Here is a tiny trained network, its code and every weight. The questions are about switching its units off for an input and a target symbol, where a switched-off unit gives its printed mean instead of its output.

import numpy as np


def w(rows, s, z=0):
    codes = np.array(rows[::2]) - 128.0
    scale = np.full(codes.shape[1], s)
    scale[-1] = z or s
    return codes * scale


def f(y):
    return np.maximum(y, 0)


def softmax(a):
    e = np.exp(a - a.max(-1, keepdims=True))
    return e / e.sum(-1, keepdims=True)


def log_softmax(a):
    a = a - a.max(-1, keepdims=True)
    return a - np.log(np.exp(a).sum(-1, keepdims=True))


def net(x, mask):
    ids = ['ΓΔΘΞΠαβεηλμτφψω'.index(c) for c in x.split()]
    T = len(ids)
    res = E[ids] + P[:T]
    u = 0
    for l in range(2):
        r = res
        for j in range(2):
            rows = slice(2 * j, 2 * j + 2)
            q, k, v = (r @ M[l][rows].T for M in (Q, K, V))
            z = softmax(np.where(np.tri(T) > 0, q @ k.T / 2**0.5, -1e9)) @ v
            o = O[l][rows]
            res = res + np.where(mask[u + j], z, o[:, -1]) @ o[:, :-1]
        u += 2
        y = f(res @ A[l][:, :-1].T + A[l][:, -1])
        res = res + np.where(mask[u : u + 16], y, B[l][:, -1]) @ B[l][:, :-1]
        u += 16
    return log_softmax(res[-1] @ U[:, :-1].T + U[:, -1])


Q, K, V, O, A, B = {}, {}, {}, {}, {}, {}
E = w([
[163,213,143],'Γ',
[105,156,136],'Δ',
[196,23,98],'Θ',
[111,137,116],'Ξ',
[105,147,114],'Π',
[116,163,125],'α',
[137,168,122],'β',
[191,53,100],'ε',
[160,164,136],'η',
[52,88,173],'λ',
[216,76,50],'μ',
[88,178,123],'τ',
[182,61,182],'φ',
[157,126,28],'ψ',
[248,123,160],'ω',
],0.019)
P = w([
[169,252,224],'0',
[110,195,237],'1',
[95,166,251],'2',
[91,160,239],'3',
[92,150,234],'4',
[82,136,233],'5',
[83,124,230],'6',
[73,115,219],'7',
],0.0023)
Q[0] = w([
[210,164,179],'0.h1',
[144,198,174],'0.h1',
[153,166,217],'0.h2',
[181,2,166],'0.h2',
],0.0064)
K[0] = w([
[2,167,167],'0.h1',
[154,131,99],'0.h1',
[157,82,101],'0.h2',
[119,131,88],'0.h2',
],0.0073)
V[0] = w([
[108,153,167],'0.h1',
[80,142,2],'0.h1',
[66,155,252],'0.h2',
[132,55,222],'0.h2',
],0.008)
O[0] = w([
[155,161,171,127],'0.h1',
[175,205,30,6],'0.h1',
[146,91,186,49],'0.h2',
[149,142,255,156],'0.h2',
],0.0089,0.0023)
A[0] = w([
[119,154,91,179],'0.n1',
[72,97,163,82],'0.n2',
[129,105,65,3],'0.n3',
[65,10,88,122],'0.n4',
[42,82,81,168],'0.n5',
[159,50,109,36],'0.n6',
[88,98,69,94],'0.n7',
[31,198,142,152],'0.n8',
[129,171,134,77],'0.n9',
[132,166,134,83],'0.n10',
[175,113,220,124],'0.n11',
[95,116,77,35],'0.n12',
[150,60,114,58],'0.n13',
[214,192,154,168],'0.n14',
[190,82,115,29],'0.n15',
[132,117,181,60],'0.n16',
],0.011,0.0065)
B[0] = w([
[196,176,94,177],'0.n1',
[179,122,80,159],'0.n2',
[73,117,175,145],'0.n3',
[113,236,147,186],'0.n4',
[183,146,132,169],'0.n5',
[45,147,113,164],'0.n6',
[168,119,212,151],'0.n7',
[73,112,85,199],'0.n8',
[114,184,131,134],'0.n9',
[133,186,131,133],'0.n10',
[104,105,109,253],'0.n11',
[97,94,192,138],'0.n12',
[49,129,132,160],'0.n13',
[124,72,135,224],'0.n14',
[3,44,40,164],'0.n15',
[77,175,86,164],'0.n16',
],0.0063,0.0075)
Q[1] = w([
[4,178,85],'1.h1',
[143,7,82],'1.h1',
[59,40,17],'1.h2',
[161,213,47],'1.h2',
],0.0037)
K[1] = w([
[255,77,151],'1.h1',
[177,174,222],'1.h1',
[103,170,80],'1.h2',
[185,125,89],'1.h2',
],0.0077)
V[1] = w([
[4,183,76],'1.h1',
[144,88,71],'1.h1',
[101,100,146],'1.h2',
[127,66,84],'1.h2',
],0.012)
O[1] = w([
[26,176,110,249],'1.h1',
[130,50,115,175],'1.h1',
[108,141,5,191],'1.h2',
[80,1,112,221],'1.h2',
],0.007,0.0017)
A[1] = w([
[86,15,146,99],'1.n1',
[124,248,175,153],'1.n2',
[98,232,159,32],'1.n3',
[55,168,79,55],'1.n4',
[216,26,80,62],'1.n5',
[135,214,254,133],'1.n6',
[133,164,37,137],'1.n7',
[128,172,170,148],'1.n8',
[222,124,204,123],'1.n9',
[188,85,174,10],'1.n10',
[22,117,214,107],'1.n11',
[199,128,91,255],'1.n12',
[70,77,79,56],'1.n13',
[167,174,151,158],'1.n14',
[185,214,112,149],'1.n15',
[99,176,235,139],'1.n16',
],0.0089,0.0061)
B[1] = w([
[108,164,134,253],'1.n1',
[142,122,117,217],'1.n2',
[105,164,84,162],'1.n3',
[143,157,105,177],'1.n4',
[55,150,134,203],'1.n5',
[140,158,151,187],'1.n6',
[167,146,67,195],'1.n7',
[170,145,126,167],'1.n8',
[136,106,170,161],'1.n9',
[167,155,25,143],'1.n10',
[134,152,178,230],'1.n11',
[167,4,134,241],'1.n12',
[101,188,156,189],'1.n13',
[139,123,150,160],'1.n14',
[191,131,102,180],'1.n15',
[120,151,166,193],'1.n16',
],0.012,0.0052)
U = w([
[213,161,149,183],'Γ',
[127,182,165,65],'Δ',
[42,131,88,91],'Θ',
[135,112,102,118],'Ξ',
[150,143,79,104],'Π',
[158,161,113,85],'α',
[197,101,103,254],'β',
[68,80,66,141],'ε',
[222,73,216,8],'η',
[104,141,212,130],'λ',
[84,76,8,82],'μ',
[126,198,70,52],'τ',
[113,37,219,225],'φ',
[195,70,64,97],'ψ',
[156,11,187,200],'ω',
],0.011,0.0065)

Each question gives the input, a string of symbols that net reads in full, and the target symbol t.
The units are the heads (2 rows each of Q, K, V and O) and the neurons (one row each of A and B). Each row of codes is followed by its name. A weight is (code - 128) times the scale printed after its matrix; where a second scale follows, it is the last column's (O, A, B and U).
mask holds one flag per unit, layer by layer, with each layer's heads first. A switched-off unit (its flag False) gives its mean, the last column of its rows in O or B, instead of its output. The means were averaged over made-up inputs and are rounded, as every weight is.
A unit's drop is (log p(t) with every unit on - log p(t) with that unit switched off) / (log p(t) with every unit on - log p(t) with every unit switched off).
The circuit of an input: a set's keep is (log p(t) with only the set's units on - log p(t) with every unit switched off) / (log p(t) with every unit on - log p(t) with every unit switched off). Starting from the 12 units with the biggest drops (on a tie, the unit counted first), units are removed one at a time, each time the one whose removal leaves the highest keep (on an exact tie, the one counted first), for as long as the keep stays at least 0.8.
circuit, biggest first: the units of the circuit, biggest drop first
k most important neurons: the k neurons with the biggest drops, biggest first
k most important neurons of layer l: the k neurons of layer l with the biggest drops, biggest first
drop when u is switched off: that unit's drop, to one decimal
input ε Θ φ, target λ: 2 most important neurons -> 1.n12, 1.n1
input Ξ β Ξ η φ φ Δ, target λ: circuit, biggest first -> 0.h2, 1.n11
input ψ β β Ξ β η Γ, target Γ: circuit, biggest first -> 1.h2, 0.n15, 1.n15
input β λ ω ω ε Π, target φ: circuit, biggest first -> 0.h2, 0.h1
input Π Ξ Γ Δ λ ε φ, target λ: circuit, biggest first -> 1.n12, 1.n11, 1.h1
input μ Δ ε λ φ Δ λ β, target λ: circuit, biggest first -> 0.h2, 1.h1, 1.n11, 1.n16
input μ Π ε Π ω, target φ: circuit, biggest first -> 1.n5, 0.n14, 1.n9
input ε η η Ξ μ, target μ: circuit, biggest first -> 0.n15, 1.n5
input ψ ω Ξ, target ω: circuit, biggest first -> 1.h2, 1.h1, 0.n4, 0.h1
input β Θ ε φ η ω Ξ, target φ: circuit, biggest first -> 0.h2, 0.h1
input ε β β η φ β η λ, target λ: circuit, biggest first -> 1.n11, 0.n4
input β β ω φ φ φ η, target φ: most important neuron of layer 0 -> 0.n11
input ω φ β, target φ: 3 most important neurons of layer 0 -> 0.n11, 0.n4, 0.n2
input ε Θ Δ Θ ε, target Θ: most important neuron -> 0.n15
input τ λ φ Θ, target λ: 2 most important neurons of layer 1 -> 1.n11, 1.n13
input λ ω Γ Γ Γ, target Γ: 2 most important neurons of layer 0 -> 0.n16, 0.n15
input β μ Π β α λ τ, target τ: 3 most important neurons of layer 1 -> 1.n12, 1.n4, 1.n3
input Ξ η η, target η: drop when 0.n7 is switched off -> -0.1
input ε ω Θ, target Θ: drop when 1.n1 is switched off -> 0.2
input Ξ Θ Θ, target Θ: drop when 1.n13 is switched off -> 0.1
input η τ τ η ω φ ψ ω, target ω: most important neuron of layer 1 -> 1.n12
